A = (85, 71, 856, 552, -406, 16, -600, 973, -626, -417, 986, 102, -300)
Give the last entry.
A: -300
Give the second smallest entry.
A: -600
Give the 2nd entry from the left.
A: 71
Give the third entry from the end.
A: 986
The fourth entry is 552
Give the first entry.
A: 85
Give the entry just left of the centre entry.
A: 16

5088,4942,3099,5478,6378,5716,3836
5143,5421,6609,5135,5779,5446,6751
4140,3979,4343,6552,4105,5367,5719
4785,5963,5860,5234,4188,8343,5706
4932,5660,6325,6301,4465,5113,5895
4452,3782,5427,5328,4216,4107,4323
3741,5350,3270,6659,4889,5183,2595
5679,5949,5054,4450,5666,5323,4684
4858,5162,5393,4347,5151,4251,6109
5029,5462,6755,4671,5050,4209,5063
4773,4276,5047,6059,6880,4798,5474
5503,5626,6657,4351,5764,5186,4071
5477,5834,5289,5425,5132,5533,4965
The entry directly below the centre entry: 4450
Report the entry just left of 5135.
Answer: 6609
The 1st entry in reading order is 5088
Report the 2nd smallest entry.
Answer: 3099
The entry directly below the largest entry: 5113
The second largest entry -> 6880
Report the 3rd-last entry, reading row by row.
Answer: 5132
The entry at the centre is 6659
The largest entry in the last row is 5834
Report the entry directly above 4785.
Answer: 4140
Report the fifth entry in reading order.
Answer: 6378
The last entry, reading row by row is 4965
Report the 4th-last entry, reading row by row.
Answer: 5425
Report the entry just left of 6609.
Answer: 5421
The entry directly above 4140 is 5143
The entry directly below 3270 -> 5054
The entry directly below 5162: 5462
The largest entry in the first column is 5679
Report the entry directly above 5474.
Answer: 5063
The entry directly below 2595: 4684
The entry just left of 6109 is 4251
Report the bottom entry of the column that holds the largest entry.
Answer: 5533
The fourth entry, reading row by row -> 5478
The entry directly above 5421 -> 4942
Report the top entry of the column that holds the smallest entry.
Answer: 3836
The entry directly below 5113 is 4107
The fifth-last entry, reading row by row is 5289
Report the entry just left of 4216.
Answer: 5328
Report the entry directly below 5706.
Answer: 5895
The third entry on the main diagonal is 4343
